Below are the code and all the weights of a small trained network. Each question names an input and a class and asks about switching units off, where a switched-off unit gives its printed mean instead of its output.

import numpy as np


def w(rows, s, z=0):
    codes = np.array(rows[::2]) - 128.0
    scale = np.full(codes.shape[1], s)
    scale[-1] = z or s
    return codes * scale


def norm(h):
    return h / np.sqrt((h * h).mean(-1, keepdims=True) + 1e-5)


def f(y):
    return np.maximum(y, 0)


def log_softmax(a):
    a = a - a.max(-1, keepdims=True)
    return a - np.log(np.exp(a).sum(-1, keepdims=True))


def net(x, mask):
    res = np.array(x, float).reshape(1, 7) / 4 @ E
    u = 0
    for l in range(2):
        y = f(norm(res) @ A[l][:, :-1].T + A[l][:, -1])
        res = res + np.where(mask[u : u + 12], y, B[l][:, -1]) @ B[l][:, :-1]
        u += 12
    return log_softmax(norm(res)[-1] @ U[:, :-1].T + U[:, -1])


A, B = {}, {}
E = w([
[66,87,109,120,171,121],'x0',
[95,163,118,42,143,172],'x1',
[90,228,178,106,60,131],'x2',
[147,161,77,98,178,58],'x3',
[177,164,105,132,182,253],'x4',
[68,135,165,177,178,85],'x5',
[190,64,115,49,144,166],'x6',
],0.0013)
A[0] = w([
[147,123,99,5,39,68,251],'0.n0',
[171,116,132,163,123,46,49],'0.n1',
[69,175,165,181,85,118,121],'0.n2',
[90,45,130,175,149,106,163],'0.n3',
[97,72,141,179,170,136,99],'0.n4',
[139,131,164,192,206,167,44],'0.n5',
[59,164,69,139,219,64,210],'0.n6',
[165,102,97,48,185,118,74],'0.n7',
[152,113,108,145,131,70,89],'0.n8',
[156,214,84,116,110,154,47],'0.n9',
[82,151,155,97,143,238,204],'0.n10',
[227,81,89,136,152,189,177],'0.n11',
],0.0028,0.0023)
B[0] = w([
[114,122,156,207,207,170,254],'0.n0',
[185,76,99,200,106,16,145],'0.n1',
[94,118,103,33,195,107,194],'0.n2',
[183,247,43,118,98,127,196],'0.n3',
[127,214,33,177,146,165,159],'0.n4',
[51,146,109,186,228,187,145],'0.n5',
[163,55,196,137,53,164,240],'0.n6',
[101,63,147,40,225,148,155],'0.n7',
[224,111,132,165,133,101,144],'0.n8',
[228,249,166,128,196,135,146],'0.n9',
[191,96,104,174,120,27,216],'0.n10',
[2,152,230,93,86,106,203],'0.n11',
],0.0022,0.0029)
A[1] = w([
[60,175,146,98,104,82,54],'1.n0',
[92,171,148,92,127,210,174],'1.n1',
[89,155,138,160,173,119,87],'1.n2',
[199,197,131,120,131,153,69],'1.n3',
[138,89,93,37,179,118,53],'1.n4',
[157,198,88,95,121,153,107],'1.n5',
[160,90,199,121,46,188,4],'1.n6',
[74,61,3,139,79,154,36],'1.n7',
[130,145,110,136,119,28,131],'1.n8',
[55,156,182,102,103,85,11],'1.n9',
[124,193,135,179,67,131,174],'1.n10',
[109,103,176,176,151,159,141],'1.n11',
],0.0038,0.002)
B[1] = w([
[83,111,219,117,79,220,199],'1.n0',
[173,124,109,168,117,30,226],'1.n1',
[170,132,85,156,103,215,188],'1.n2',
[114,226,106,68,127,60,178],'1.n3',
[81,42,168,60,236,141,176],'1.n4',
[132,175,204,134,160,32,168],'1.n5',
[214,119,79,73,55,195,165],'1.n6',
[52,184,68,64,71,46,156],'1.n7',
[143,84,198,203,76,119,229],'1.n8',
[11,195,245,142,81,253,199],'1.n9',
[126,75,105,63,193,141,251],'1.n10',
[118,165,74,118,118,169,210],'1.n11',
],0.0032,0.0022)
U = w([
[196,254,158,66,168,48,152],'0',
[229,99,104,55,27,211,109],'1',
[179,43,156,227,89,11,142],'2',
[120,21,136,23,246,135,174],'3',
[117,167,46,220,195,213,80],'4',
[54,116,37,88,68,76,4],'5',
[31,154,241,141,60,193,207],'6',
],0.0098,0.0018)

Each question gives the input, the list of numbers given to net, and the class t.
The units are the neurons (one row each of A and B). Each row of codes is followed by its name. A weight is (code - 128) times the scale printed after its matrix; where a second scale follows, it is the last column's (A, B and U).
mask holds one flag per neuron, layer by layer. A switched-off neuron (its flag False) gives its mean, the last column of its row in B, instead of its output. The means were averaged over made-up inputs and are rounded, as every weight is.
A unit's drop is (log p(t) with every unit on - log p(t) with that unit switched off) / (log p(t) with every unit on - log p(t) with every unit switched off).
The circuit of an input: a set's keep is (log p(t) with only the set's units on - log p(t) with every unit switched off) / (log p(t) with every unit on - log p(t) with every unit switched off). Starting from the 12 units with the biggest drops (on a tie, the unit counted first), units are removed one at a time, each time the one whose removal leaves the highest keep (on an exact tie, the one counted first), for as long as the keep stays at least 0.8.
circuit, biggest first: the units of the circuit, biggest drop first
unit that matters most: the unit with the biggest drop
top k neurons: the k neurons with the biggest drops, biggest first
k most important neurons of layer l: the k neurons of layer l with the biggest drops, biggest first
input [-8,1,3,-7,1,4,4], class 1: unit that matters most => 1.n6
input [3,8,3,-4,-3,-6,3], class 3: circuit, biggest first => 0.n6, 1.n4, 0.n10
input [-5,2,-4,8,2,6,-5], class 2: circuit, biggest first => 0.n6, 1.n8
input [-2,-3,-6,-7,0,6,8], class 4: circuit, biggest first => 0.n6, 0.n4, 0.n3
input [-3,-3,-8,4,3,-5,-2], class 3: circuit, biggest first => 0.n11, 0.n7
input [-1,-2,0,-7,-8,2,8], class 1: top 2 neurons => 1.n6, 0.n10
input [5,7,2,-8,7,8,-6], class 4: 2 most important neurons of layer 0 => 0.n11, 0.n10
input [7,0,4,-6,-8,-5,7], class 1: top 4 neurons => 1.n6, 0.n11, 0.n2, 0.n0
input [3,-6,-2,-7,3,-5,-5], class 5: top 2 neurons => 0.n0, 1.n7
input [5,4,-3,6,-6,-4,-7], class 2: 2 most important neurons of layer 0 => 0.n11, 0.n8
input [7,1,7,-7,8,5,8], class 1: 2 most important neurons of layer 1 => 1.n6, 1.n1
input [0,1,4,-8,4,5,1], class 4: 3 most important neurons of layer 1 => 1.n11, 1.n0, 1.n8
input [-4,4,7,-5,7,-8,4], class 0: 2 most important neurons of layer 0 => 0.n6, 0.n9
input [1,-7,6,-6,-1,-1,4], class 1: most important neuron of layer 1 => 1.n6
